Rows near named flat spaces through zero (a row that begins with a name and a colon came from that space):
pof_tif: [  2 -22  -3  11 -31  -6 -11  17   3  -8 -10   8 -11   4 -22  21  34  -7
  11   5  -1 -22 -25 -31  15  -1  13 -12]
fiz_runu: [-16  44  13  -8  26  27  13  -6  -8 -32  17  -7   5 -19   5 -52 -27  10
  -1 -11  46  -4   2  -1 -31   9 -19  -4]
kevem_rul: [  1   1   0  10  -5  26  -6  -6  -7  -6 -22  -5  15  -9 -34  -7  -2   5
  13  23  -3  -3 -10 -18  21  -7  -2  32]
vugu_deson: [  9   5  -7  -7   4  -8  -4  16  -6  17  10 -12  10 -15  -2  10 -15   1
 -11   1   2   2  -1  20  -2  -9 -13   1]
pof_tif: [  7 -35  -8  14   1  56   7   0 -13  14 -33  11  17   6  -6 -12  19  14
  -7  14   2   0 -15   8   8   4  12  31]
fiz_runu: [ -7 -18  -9  12  -8  -9 -15  15 -10  -1 -29  -3   9 -24  -4  55 -11   5
  30  19 -44 -20  -3 -47  58  -4  39 -18]
fiz_runu: [ 17 -58  11  25  27  24  18 -17  17  28   1   2  11  16   9 -10   5   8
 -29 -11 -26  35  22  46  20  11   6  12]
fiz_runu: [ -3   6  -5  -9 -14 -15 -13  15  -8   4  -1  -2  -1 -23  -1  36  -4   5
  -2   4 -11 -13   1 -16   6  -6  -1 -19]
pof_tif: [-11  -3 -14   9   7   0   6  -2  -3   6   0   7 -18  -9 -24 -26  -8 -16
  -6 -18  16   8 -35   7  -4   6 -25  51]
kevem_rul: [ 10  -3 -47   5   8 -50   4  24 -15  10  -9  -6  -9   9 -18  -9 -22 -30
  -6 -21   4  18 -57  23   0   8  -2  16]
kevem_rul: [  5  -9  42   1   2  -9  12   0  21  29  41 -24  -2 -21   8  13  10  21
  -8 -15 -28 -10  59  22   8   8  -6 -24]
pof_tif: [  8 -14  14  -1   9 -14   3 -13  17   8  22   7   4  14  36  21  -6  -4
  12   6 -24  12  36  10  22 -11  15 -12]
fiz_runu: [-23  21  -2  -1   3 -12  -6 -11   1 -32 -12  11 -10   8  18   4 -13 -13
  36   5  -2 -10  -4 -44  11  -2  24 -11]
fiz_runu: [ 13 -25  -4   0 -21 -16  -5   7   4  33   1   0  -6   0  -9  32  21   1
 -11   1 -26   0   4  13   9  -4  -5  10]
fiz_runu: [  6  -3  14 -16   1 -15   2 -15   3  -8  25  13   3 -17  41  42  -9  20
  -9   3 -27  11  45  -7  14  -1   7 -45]
kevem_rul: [ -5  -9   9   6 -13  56 -18  -8  -2   1 -32   7  18  -1 -16  10  16  12
  10  37  -1 -14   4 -24  13 -20   4  29]
kevem_rul: [-19   8   4  -3  13 -39  14  14  -3  15  17 -16 -21 -34  20  16 -20   6
   1 -38 -24 -15  14  -1   4  25   9 -31]
kevem_rul: [ -9 -13  -2  11   2  10   1  -6  -1  -9  -5  10  -9 -17 -19  -2  -2   0
  -6  -7   1   4 -15 -15  14   7 -10  17]
fiz_runu: [ 11  -8 -18   0 -19 -29 -29  11   7  15  -2  -1  -2   2 -31  34  -1 -21
 -12  12 -10  11 -20   4  10 -26 -22  19]
vugu_deson: [-15  -6  16  -2   8  34   0 -15  -4 -14   1  15   2 -35  13  16  -7  26
 -20  -2  -4   0  22 -20   6   6  -7 -16]
vugu_deson: [-30  25  15   2   1  -4 -13  17  15 -32  18   1 -21  -4   4 -12  -1 -19
  18 -15  40 -33 -14 -33 -18  -4  -1 -31]
pof_tif: [ 26 -43 -11   2  -4  -7  -1 -13   9  32   0  17   6  23  10  25  11  -6
 -21   9 -28  34   9  35  16 -13  -4  25]
kevem_rul: [ -9  33 -10  -1  10  -1 -10   9   1 -25  -5  -9  -2  18 -16 -39 -11 -20
  -6  -7  46   1 -32   4 -38  -4 -15  -4]
fiz_runu: [ 21  10  -6 -10  -7  10   4   7 -13  -9  -5  -5  20  14  -2 -14  10  11
  -6  15  17   2  -4  12 -17  -1   3 -15]
pof_tif: [ -6 -15   2   2 -18 -35   5  -7   4  29  -4  -4 -24 -11  -6  32  15   4
   7 -14 -51  -6  15  -9  20  15   7  12]
pof_tif: [  8 -25  -1  14  10  18   8  -4   7  25 -12   1  12  30  15 -10   5 -10
  27  14 -12   2   4  18  21  -9  26  36]
vugu_deson: [ 17 -27  -7  -3 -22 -17 -33  30  -2  43 -10 -19  13 -34 -27  78   5  15
 -45  10 -43  -1  13  14  16 -16 -15 -27]
kevem_rul: [ 21   4 -10  -2   9 -11  10 -15   4 -40  22  19   5  31   4 -36  -7 -18
   0   4  35  33 -21  10  -6  -4  -8  -3]
pof_tif: [-16  -3  22   3  11  23  15 -12  -2  -4   1   2  -1 -22  24   3  -3  23
  14  -5 -17 -15  31 -20  16  16  20 -13]
vugu_deson: [  9 -62 -17  22  -3 -11 -12   8  15  51  -9   8 -11   6 -20  34   9 -21
 -26  -8 -33  21 -18  31  28 -11 -12  44]
vugu_deson: [ 22 -17  -9  12   3 -10  17  -1  -2  -5   5  -1   9  15 -13 -19   0  -8
  17   6  -2  14 -16   9  27   4  11  18]
kevem_rul: [ 19 -13  -7   9  28 -26  13 -20  12  -5  11   0   6  29   8 -21 -21 -14
 -10  -9 -10  46   3  33  10   5   2   1]
vugu_deson: [ -4  19   9   3   5 -18  11   3   6 -11   7 -16  -5  17   4 -26   1  -8
  27  -8   6 -12   3  -5  -5  10  17 -15]
kevem_rul: [-30  23  13   2  -1  58 -23   3  -1 -22 -27   2   7  -9  -9 -10   2   5
  12  20  32 -32  -6 -37 -16 -15   0   3]
vugu_deson: [ -5   8   2   0   6 -39  -2  -6  14  14  -6 -19 -12  20   3   3  -1  -9
  -8 -19 -27  10  17  15 -13  10   6 -18]
vugu_deson: [ 20 -27  -8  -8 -46  45 -21  35 -23  48 -29  -2  27 -21 -18  55  39  25
   1  45 -14 -39  -3  -4  16 -26   6  23]
pof_tif: [ 15  -8  -8  -4 -14  -9 -18  10   1   2 -12  -4   9  11 -10  24  12   1
 -23  10  -6   7  -2   6  -8  -9  -2 -27]
fiz_runu: [ -9  12  18  -3  28  -2   2 -17   8 -41  35  12   7 -26  32   8 -42   4
   9   2   5  13  27 -23  26  -6   1 -34]
vugu_deson: [  1 -31   8  20 -12  14  -1  -7   8  -5  -8   8  -6  -6 -31   4  21   3
  -1   2 -11   0  -9 -19  27   5  -2  16]
vugu_deson: [-18  24  10 -21 -16  12 -25   6  -5  10 -16  -7  -2 -20   7  36   8  20
 -23   5  -7 -22  26 -13 -32  -7 -10 -31]
vugu_deson: [ 10 -53  -4  22  -6  33   4   2  -1  -5   2  29   5 -13 -12  11  12   0
   6  13   3   1 -24 -16  47  -6   5  28]
fiz_runu: [ -1 -29   7  17   7  14  19  -7   5   8 -11   4  -3  18  14 -13  16   2
  15  -8 -15  -3   5   2  16  16  30   5]
kevem_rul: [  8 -21   2  11   2  13   0  -9   7  -2   2   8   5   4 -13  -4   3  -2
  -6   6   0  14  -4   5  15  -5  -7  18]
pof_tif: [  6  -4  14   1 -14  -1   1   6   3 -12  21   5   7 -12   4  18   4   1
  40  21  -4 -21  10 -30  39 -13  16  -4]
kevem_rul: [ -1 -45   7   2 -22  37  -9  -2  -1  30 -16  25   4 -12  20  54  29  18
   1  22 -32 -16  20 -15  29 -13  16  15]
pof_tif: [ -1  40   3 -14  12  -5   1   1  -1 -31  24  -3   5   2  11 -29 -21  -7
   5   0  41   1  -3   1 -26  -7 -12 -18]
fiz_runu: [-13   6  -3   3   0 -20  -7  -3  12 -20  10  14 -17  13   8   0  -6 -26
  21  -4  12  -3 -14 -21   5  -9   4   0]
pof_tif: [  3  55 -16 -13  -2 -18 -10  21  -9 -20  -1 -23   7  16 -25 -39 -14 -20
   9   5  48  -8 -34   7 -41 -10 -17  -1]
[  2  24   0 -19 -29 -11 -21  13  -8 -26 -17   0   7  12  15  35  19  10
   9  22   0 -25   9 -36 -15  -7  26 -68]
vugu_deson
[ -6  10  19  -4  17 -20  -3  -8  19 -16  34   1  -2  -5  30  13 -23  -7
   9  -4  -3   5  30  -5  11 -10   2 -32]
pof_tif
[  0   6 -10   3   6   2  -6 -14  -4 -25 -32   6  13  28  11   0  -8  -4
  19  20  -9  10  -3 -21  10  -3  31 -14]
fiz_runu
[  4 -44  -3  10 -24  24 -17  -9   8  43 -32   9  -8   6 -33  27  39   5
 -39   5 -29  10  -2  15  -2  -6 -21  44]
kevem_rul
[-20  15 -13   8  10   4 -14  -7   1  -2 -37 -10  -9  10 -31 -22  -8 -11
 -22 -12   6  11 -24   2 -28   7 -17  18]
kevem_rul
[  3  13   8  -4 -17  28 -10  -6   0 -12  -9   1   9   8 -21 -12  19   5
   1  21  20  -7  -2 -10 -14 -11 -12  12]
kevem_rul
[  7 -26   3   4  -4  18  -2   6  -5   9  -3   6  11 -21   2  29   4  16
  -8   9 -17  -3   9  -5  25  -2   7  -7]
vugu_deson
[ 27 -13  11   4   6  14  16  -5  -5 -23  15   2  31  -2  14   0  -5  18
  21  24  -6   7  19  -7  39  -1  26 -24]
fiz_runu
[  9 -29  -3  16 -26  14  -6  -4   3 -18 -16  18  -2  11 -33   5  33  -3
   9  17   0  -3 -25 -31  25  -2   7  13]
vugu_deson
[  7  -9  15   4  -8  15  -3   4   6  14   6  -8   8  -6 -10   7  12   8
   1  10  -5  -9  15   4   9  -8  -4   7]
kevem_rul
[ -3 -14 -20  21   0  24 -10  13 -17  21 -65 -22  18  -1 -40   3   0   6
   6  15 -27  -9 -25  -9  21   5  22  28]
fiz_runu
[-14  -4  18   9  17  -1   4  -6  18 -15  20   7  -8   7  29  -5  -9 -11
  22  -8   5  -6  14 -12  13  -2  17 -16]
pof_tif
[-21  26  12  -7  26  -2  -7   4   8  14 -12 -23   6  12  41   4 -21   2
   5  -7 -12 -11  36  11 -23  -1  23 -37]
kevem_rul
[  4 -17  15   6  -4   1  12 -13   2  13   7   0   2 -17   2  18   3  15
  17   6 -36  -2  27 -10  38   5  11  13]
fiz_runu
[  9   0   0  14  12 -29  12  -1   9 -23  20  -9  -3   7 -20 -27 -13 -16
  10 -13   9  14 -16   1  16   9  -1  -5]
vugu_deson
[ 14   0 -19 -12 -11 -24  -3  -7 -11  19   6   3  -7 -23 -28  15  -7   3
 -38  -6 -12  28 -10  22  -6   0 -43  31]
pof_tif
[ 10  16   1 -10 -13  13   6  10 -19   6  -6 -15  14 -17 -16  -5   7  22
   0  11   3 -14   3   1  -7   5  -4   2]
fiz_runu
[ -1 -81  14  18 -23  24  -9  34  12  71  16  12 -13 -41   1  71  36  11
 -21  -9 -34 -30  11  12  39 -10  -4  18]
kevem_rul
[ -9  42  11 -17   0  10 -12  17   3 -12   6 -13   7  18  22 -16   1  -4
   9   7  39 -25   9   2 -45 -14   4 -36]
kevem_rul
[  1  -9   7   4   0  -5   5  -3  13 -15  24  17  -7  15  19  -5   5 -16
  24   2  14  -3  -2 -10  13  -8  10  -1]
pof_tif

Rows near named flat spaces through zero:
bevub_keva: [ 19  -8  10  -1  20   2  17   9  42  -7 -14  -7 -16  12  -8  -2  -7 -16
  -5  -1   4  -1  -7  -7  20  17  -3  -8]
sil_bilu: [ 13  -8   2  21   6  -8 -14 -10  17 -12   4  -8 -18  -6  20 -12   9   2
  15   2  -7 -20  22  29  20  11  11  22]
sil_bilu: [ -2 -30   6  22  15   7  12  14   3 -20   2   9  19 -21  -7 -30  -7 -12
   2  15 -33 -14 -15   7 -16  14  -6  11]
bevub_keva: [  2  18   1 -16 -10  14   1   1  -7  -7 -16 -27  36 -11 -19  10  -4  11
   3 -13 -34  10 -21  -2  28 -18 -10 -27]
sil_bilu: [ -8  34  19 -10  -1 -22 -15 -17 -20  -3   1 -16 -14  30  12 -16  22   3
  32  31  16  18  37  33   3 -11  13  19]
mis_fanav: [  0  -7  12 -41  38  22   1  18  19  -8  -7   4  10   9 -30  37 -21 -46
 -29  34  22  37 -39   3  23  -8 -10 -51]
reb_luma: [ 25  -6   6  -2  -1  -7   7 -17 -11   9  -8  -3  10 -15  -1 -26   3  25
  -3  17 -38 -30 -25  12  11 -12 -16  16]
reb_luma: [  6 -29 -18   9  34   8  14 -10  19 -16   7  23  -5 -25 -10 -17  10   4
 -24  10  10 -16   0  -2  11   7   2  23]
reb_luma: [-20  13  -5  -6  19   9 -20   9  29  -9  -4 -15  -4  10   3  44  11 -29
   0 -14  20  36  24  14  29  -2  43 -36]
mis_fanav: [-13  -1   4   8   0  11 -22  13   6 -22   2 -15   7  -8   3  12  -3 -13
  18 -12  -5  10   9  16  15  -2   5 -14]
mis_fanav: [  0  14  -5 -14  19  13   0   2  15 -15  -3  -6   2  15 -21  21 -11 -34
  -3  21  10  27   3  10  10  -4   6 -25]
bevub_keva: [ -4  -6   0   8 -22 -16 -11  -4 -13  25   9  10 -17  -2  30   1  13  27
  -2 -25  19 -16  11  -9  -9   6   6  20]
sil_bilu: [  9  -3  18  -6  12 -12 -28  -9  11  11 -10 -11 -25  -1  11  -2  12  18
  14   2  -9 -20 -12  23  34 -36   1  -3]
bevub_keva: [-10   7   4 -14  17  13   4  11  16 -20  -8 -10   7   6 -21  10  -3 -17
   0   0  12  27  -1  -4  18  -4  -2 -22]
mis_fanav: [-12   0   4 -11  13   2 -19  -4 -18  -3   6   5   6  -6  -7   3   3  -3
   3  25  -3   6 -10  20   0 -31  -1  -8]
mis_fanav: [-16 -11  -7   0  -4  33 -21  26   7 -42  16 -10  21 -20  -3  36 -21 -28
  -1 -23  28  28  10   5  25  26 -12 -23]
mis_fanav: [ -3   1  27  -4  19 -28  16   1  17  19 -15   5 -34  31   5 -30  22   8
   9  10  15  -2   4 -11 -11  -5  11  15]
sil_bilu: [-11   8  22 -11  18 -12  19   4   4   3 -18  -6   1  16 -14 -28  17   6
   8  12  -8  11  -6  -9  -5 -14   5   1]
sil_bilu: [ -4  -3  41 -22  15 -23  24   5  -3  21 -26  -4   1  12  -5 -43  26  30
   0  10 -10  -2 -29 -16   4 -16  -8   9]
reb_luma: [  1  19  -2   7 -44  -3 -19   1 -10   6   1 -26   8  -1  30  23   3  16
  14 -44  -1   2  24   3  18  20  10  -2]
bevub_keva: [ 38  21   3 -31 -30  20 -10   0  -7  -4  -4 -31  28   2  -3  46 -39 -18
 -10   6 -11  13 -26  17  42  18 -30 -37]
reb_luma: [ 20  -4   1  -5   3   1  14 -10  -2  -2  -8  -5  15 -14  -8 -18   0  16
  -8   9 -24 -15 -18   3  17   0 -14   9]
mis_fanav: [-37  10  26   1   7 -15 -54  19  12   7   2 -15 -33  26  34  35  19 -24
  32 -12  31  29  32  31  10 -19  44 -28]
sil_bilu: [ -4  16   5  -1   1  -5  -3  -6  -3  -4  -5  -9  -7  11  -7 -12   5   5
  20   6  -5   2   8   5  -1 -18  -2   3]
mis_fanav: [  0   3 -16   7  10   4 -10 -10   1   8   0   8  -8   0 -14   9  -9 -10
   3  14 -25 -11 -11   8 -16 -37   7 -16]
bevub_keva: [ 34   0   3   5 -21  17   7  13  25 -14 -11 -26  11  -3  -3  15 -35 -14
   3 -22 -25  -9 -17  -3  27  31 -26 -19]
reb_luma: [ -4 -27  -8  29   7  -9 -15  -3   9   4  17  26 -39  -8  18 -12   3   5
   7  -7  16 -30  14   2 -22  -4   3  26]
mis_fanav: [  1  11   9 -24  24  -5  13 -14  -1  -1 -13  -6   8   3 -17 -17  22  14
  -7  23  -1  10  -6   5  23 -20   3   4]
bevub_keva: [-13  21   3 -16  -4   6 -12   5  -9   3  -6 -11   8  12 -14  21  -8 -10
  10   1  -4  21  -8   0  -1 -28  -1 -31]
reb_luma: [-17  20   6   5 -47   3 -28  16 -16 -12   9 -28   7   4  29  26  -2   6
  27 -49  25  21  36   1  12  25   0  -4]
sil_bilu: [ -8  -7  -6   9  -7  -3 -17  -5 -18   8  10  10  -2 -12   9   1   2  10
   4  -2  -8 -14  -2   7 -14 -17   1   5]
reb_luma: [ -6  -5   9 -11  37   4   6   4  12 -12  -4   9  -6  10 -25  -9  -3 -24
  -1  37   5  13 -13   7  -4 -18  -3 -11]
reb_luma: [  4  14  19 -10 -25  -7 -21   0 -29  16  -3 -15  10   6  10   6  -9   7
  18   8 -25  -4 -18  17  -2 -20 -13 -13]
mis_fanav: [ -2 -15  22  -5 -19   4 -14  19 -20  -7   8  -7  23 -14  20   5  -8   0
   0  -4   2   4 -12  11  11  26 -16  -1]
bevub_keva: [  8   3  -7   0 -10  -4  14  -9   3  -4   5   5 -18   3   2 -13   5  22
  -2 -19  36  -6  19 -23   3  17 -17  29]
bevub_keva: [-23   0   1 -18   7   0 -10  -4 -23  -1   5   1  26 -19   7   5  29  17
 -14   1  14  20   6  10  20  -7  18   2]
reb_luma: [  5  -3 -15   8  15  -8  16 -13  11  11   1  16 -14   4  -1  -9  11   1
 -13   9   3  -9  10  -6 -13   3  18  15]
sil_bilu: [ 11 -20   7  10  -8   3   8   7  -9 -10   6   6   9 -14   2 -21 -13   3
   0   6 -12 -18 -14   0  -9  19 -26  17]
bevub_keva: [ 16  17   7 -10  -5 -25  -1 -24 -12  40 -13  -5  -4  12  15  -4  20  21
  -3  17 -28 -15  -8  15   4 -21  22   4]
bevub_keva: [  3  -9  -6   6 -29  14 -13   8 -17 -18  17  -8  27 -25  21  18 -11   0
  -6 -19   7   3  10  10  15  40  -9   6]
reb_luma: [-12 -10  -2  23 -41 -16 -29  -4 -31  22  15   4  -6 -21  44  -2  16  42
  13 -42  -3 -29  14   1 -11  -2   6  26]
reb_luma: [ -6  -8  10 -10  18  -2  19   2  -1   5 -15   3  17 -10 -18 -24  14  16
  -9   7 -24  -3 -27 -12   2 -18  -2  -2]
mis_fanav: [  1   2  -4 -22   7   3  20 -11 -14  -9   5   9  13  -7 -12 -13  10  16
 -22  12  32  13   3 -12  11  12 -16  21]
sil_bilu: [-12   0   8  -1   1   6  -7   6 -25 -11   5   3  15  -3 -16 -13 -12  -9
  15  25 -20   3 -16  10 -24 -24 -18  -6]
sil_bilu: [  6 -26  -8  25 -11  -2   8   1  -6   0  10  12   9 -25  18 -19   3  14
  -9 -12 -14 -26   2  -2 -12  29   0  29]
mis_fanav: [  8  10  -2 -19   4  -7  11 -14 -11  16  -1   8   1  10  -4   1   5   4
 -17  22  11   6  -5  -2  -3  -3   1   3]
bevub_keva: [-21 -26   2   6  16  10   5  19  19 -25   5   7   1 -19   3  -6  15   5
 -10 -30  36  11  14 -17  18  25   3  10]
sil_bilu: [ -4  -5   3 -11   3   6  19  11  -2   6 -10   2  24  -7 -13   0  -1   2
 -18  -5 -12   8 -25 -21  -2   3  -3 -15]
[-12 -13   5 -14   6  -8 -12  -6 -21  18   4  10  14 -20  17   3  25  22
 -20   4   4  -1 -11  10  14 -11  16   4]
bevub_keva
[-18  27  -1  12  -4 -14   1   0  12   1  -1  -6 -32  37   6  -2  12 -10
  27 -12  29  19  48  -8 -23   4  25   7]
bevub_keva
[  7  32  -6  26 -23 -14  11  -6  14  15 -12  -9 -40  41  -9 -16 -15   0
  41 -18 -20 -17  19 -24 -46 -19  -5   3]
bevub_keva
[ -2   9 -19  12   7  12   0   1  23 -16   2   1 -19  12 -18  12 -17 -23
  11  -7  10   6  16  -9 -11  -6  -1 -12]
sil_bilu
[-15 -15  -9   3  12  -9  -6 -12 -12  19   1  14   9 -25  12  -7  32  29
 -17  -5 -12 -13  -4   4   4 -21  28  11]
reb_luma
[ 15  16 -13 -21 -36  24   8   1 -32 -24  19  -7  37  -5  -8  24 -32 -13
 -15   6  28  26   5  -4   5  44 -39   0]
reb_luma
[ 16  17   5   1 -23  -8   0   4  22  17  -7  -9 -41  34   7  16 -18  -2
  15 -29  24  -4   8 -24  -6   6 -14  -8]
bevub_keva
[  2  13  11   1  -4 -22  23  -5   1  36 -27  -8   2  14  -1 -23  20  26
   4  -9 -44 -13 -16 -19 -15 -20  18  -2]
reb_luma
[-21  10   0   8  -1  10 -12  15   1 -19   2 -13  16   4  -2  15  -4 -27
  16  -3  -6  25  16  13  -5   6  17 -20]
bevub_keva
[ 11  -7   7 -26  18  -9  28 -13 -15  18  -3  24   0   4 -18 -25   5  14
 -27  38  11  -5 -29 -15 -12 -10 -21  16]
mis_fanav
[ 15  -5  -9   9  -2 -17  13 -17  -5  35  -4  17 -12   1   6 -15   5  16
 -11  10 -27 -31 -15  -6 -25 -13   9  14]
reb_luma
[  5  27  -7   5 -33  -6  -9 -10 -24  21  -3  -8  -3  13  -3   4 -15  10
  22  -5 -30 -13  -6  -4 -28 -30 -11  -9]
bevub_keva
[ -6  -8  -7  50   0   3 -11  16  39 -12  -7  -8 -29   4   0  -6 -13 -17
  39 -35 -36 -24  13  -4 -21 -11  12  -9]
mis_fanav
[-49 -22   4  20  25  10  -9  31  15 -27   5   6   7 -13  -1  -2  16 -19
   9 -20  11  24  18  -4 -10   3  28 -10]
bevub_keva
[  6  16 -16 -15 -33  20 -14  -5 -35  -3   7 -16  48 -23  -2  35 -17   4
 -11  -7 -23  10 -15  11  17  -1 -12 -23]
sil_bilu
[  4  -8 -10   5 -19  -3  -1  -6 -12  19   1   6   4 -18  10   1   4  31
 -10 -28 -10 -23 -13 -17  -1  -7  -7   7]
sil_bilu
[-11   2  -7  14 -21   5 -15   7 -17  -8  14  -1   9  -5  11  10  -9  -9
  12  -8  -1   4  15   8 -18  11   2   1]
bevub_keva
[ 15  19  -2   4  -8 -29  29 -29 -12  25  -5   8 -18  22   5 -40  21  29
   3  16  -2 -17  19 -10 -26   3   7  43]
mis_fanav
